Here is a tiny trained network, its code and every weight. The questions are about switching its units off for an input and a class, where a switched-off unit gives its printed mean instead of its output.

import numpy as np


def w(rows, s, z=0):
    codes = np.array(rows[::2]) - 128.0
    scale = np.full(codes.shape[1], s)
    scale[-1] = z or s
    return codes * scale


def norm(h):
    return h / np.sqrt((h * h).mean(-1, keepdims=True) + 1e-5)


def f(y):
    return np.maximum(y, 0)


def log_softmax(a):
    a = a - a.max(-1, keepdims=True)
    return a - np.log(np.exp(a).sum(-1, keepdims=True))


def net(x, mask):
    res = np.array(x, float).reshape(1, 4) / 4 @ E
    u = 0
    for l in range(3):
        y = f(norm(res) @ A[l][:, :-1].T + A[l][:, -1])
        res = res + np.where(mask[u : u + 4], y, B[l][:, -1]) @ B[l][:, :-1]
        u += 4
    return log_softmax(norm(res)[-1] @ U[:, :-1].T + U[:, -1])


A, B = {}, {}
E = w([
[46,136,176,90,190,111,78,114,113,218],'x0',
[254,34,142,94,84,177,131,132,178,176],'x1',
[126,135,130,126,130,125,127,130,125,133],'x2',
[95,67,78,176,167,136,166,139,124,192],'x3',
],0.0046)
A[0] = w([
[126,55,160,49,145,199,73,77,160,174,4],'L0N1',
[79,170,118,123,183,158,79,38,153,146,112],'L0N2',
[129,183,71,253,135,128,146,136,92,31,149],'L0N3',
[173,89,101,132,79,177,140,101,179,113,132],'L0N4',
],0.0044,0.0036)
B[0] = w([
[145,231,128,209,81,112,149,44,177,189,185],'L0N1',
[85,100,84,90,150,134,101,159,120,51,202],'L0N2',
[179,126,172,138,104,159,111,50,210,255,253],'L0N3',
[126,202,141,129,132,111,205,144,13,111,217],'L0N4',
],0.005,0.0042)
A[1] = w([
[176,100,112,116,127,85,167,255,15,105,150],'L1N1',
[60,128,163,40,139,79,15,183,135,6,2],'L1N2',
[56,99,81,81,201,221,78,132,71,52,130],'L1N3',
[103,79,60,218,174,139,204,131,91,185,146],'L1N4',
],0.0055,0.005)
B[1] = w([
[133,58,191,211,187,91,109,237,201,17,184],'L1N1',
[117,243,81,205,71,237,228,131,131,49,193],'L1N2',
[72,180,99,120,155,55,186,254,30,95,196],'L1N3',
[108,56,58,82,215,161,111,138,199,45,254],'L1N4',
],0.0061,0.005)
A[2] = w([
[110,149,78,97,149,187,105,14,166,115,97],'L2N1',
[88,82,103,114,129,233,155,85,130,195,5],'L2N2',
[109,243,191,118,15,85,120,52,52,163,130],'L2N3',
[214,191,254,171,38,35,71,154,82,91,121],'L2N4',
],0.0069,0.0031)
B[2] = w([
[165,181,106,137,132,144,52,88,121,216,222],'L2N1',
[101,174,87,217,134,174,135,79,116,211,179],'L2N2',
[205,50,254,58,6,134,160,88,155,124,252],'L2N3',
[22,144,52,108,207,38,58,143,63,173,253],'L2N4',
],0.0092,0.0057)
U = w([
[207,62,240,35,27,27,29,31,119,218,139],'0',
[11,114,53,88,234,14,63,229,41,84,250],'1',
[152,164,38,226,221,230,47,31,223,240,149],'2',
[219,2,124,211,217,167,159,208,226,27,41],'3',
[42,215,223,57,43,186,224,178,33,35,4],'4',
],0.0078,0.003)

Each question gives the input, the list of numbers given to net, and the class t.
The units are the neurons (one row each of A and B). Each row of codes is followed by its name. A weight is (code - 128) times the scale printed after its matrix; where a second scale follows, it is the last column's (A, B and U).
mask holds one flag per neuron, layer by layer. A switched-off neuron (its flag False) gives its mean, the last column of its row in B, instead of its output. The means were averaged over made-up inputs and are rounded, as every weight is.
A unit's drop is (log p(t) with every unit on - log p(t) with that unit switched off) / (log p(t) with every unit on - log p(t) with every unit switched off).
The circuit of an input: a set's keep is (log p(t) with only the set's units on - log p(t) with every unit switched off) / (log p(t) with every unit on - log p(t) with every unit switched off). Starting from all 12 units, units are removed one at a time, each time the one whose removal leaves the highest keep (on an exact tie, the one counted first), for as long as the keep stays at least 0.8.
units of the circuit, in order: the units of the circuit, biggest drop first
unit that matters most: the unit with the biggest drop
k most important neurons: the k neurons with the biggest drops, biggest first
k most important neurons of layer l: the k neurons of layer l with the biggest drops, biggest first
input [-5,1,2,7], class 3: units of the circuit, in order : (L0N4; L1N1)
input [-8,-5,0,2], class 2: units of the circuit, in order : (L0N3)
input [-6,-2,1,-2], class 0: units of the circuit, in order : (L0N3; L1N4)
input [0,-4,1,-1], class 0: units of the circuit, in order : (L1N4; L2N3)
input [-1,-3,6,0], class 0: units of the circuit, in order : (L1N4; L0N3)
input [-4,-8,8,0], class 0: units of the circuit, in order : (L0N3; L1N4; L2N3)
input [-1,4,-1,2], class 3: 2 most important neurons : (L0N4; L0N3)
input [-8,-7,-1,-2], class 0: 2 most important neurons : (L0N3; L1N4)
input [8,0,-6,-3], class 4: 4 most important neurons : (L0N3; L0N2; L1N3; L1N2)
input [-4,-4,7,-3], class 0: units of the circuit, in order : (L1N4; L2N3)
input [1,-1,4,-5], class 4: units of the circuit, in order : (L0N3; L1N2)
input [-6,-7,-5,-2], class 0: 2 most important neurons : (L1N4; L2N3)
input [0,-8,-6,4], class 2: 2 most important neurons of layer 2 : (L2N4; L2N1)
input [-8,-6,2,4], class 2: unit that matters most : L0N3
input [-1,1,7,8], class 3: 2 most important neurons : (L0N3; L2N4)
input [0,-8,-8,0], class 0: 3 most important neurons : (L0N3; L1N4; L1N1)
input [5,-3,0,-1], class 4: 3 most important neurons : (L1N2; L1N4; L2N4)
input [0,5,-2,5], class 3: 4 most important neurons : (L0N3; L0N4; L1N1; L2N4)
input [1,7,4,3], class 2: 2 most important neurons : (L0N1; L2N3)
input [-3,7,-3,5], class 3: most important neuron of layer 2 : (L2N4)
input [-3,-2,-3,-4], class 0: 2 most important neurons : (L1N4; L2N3)
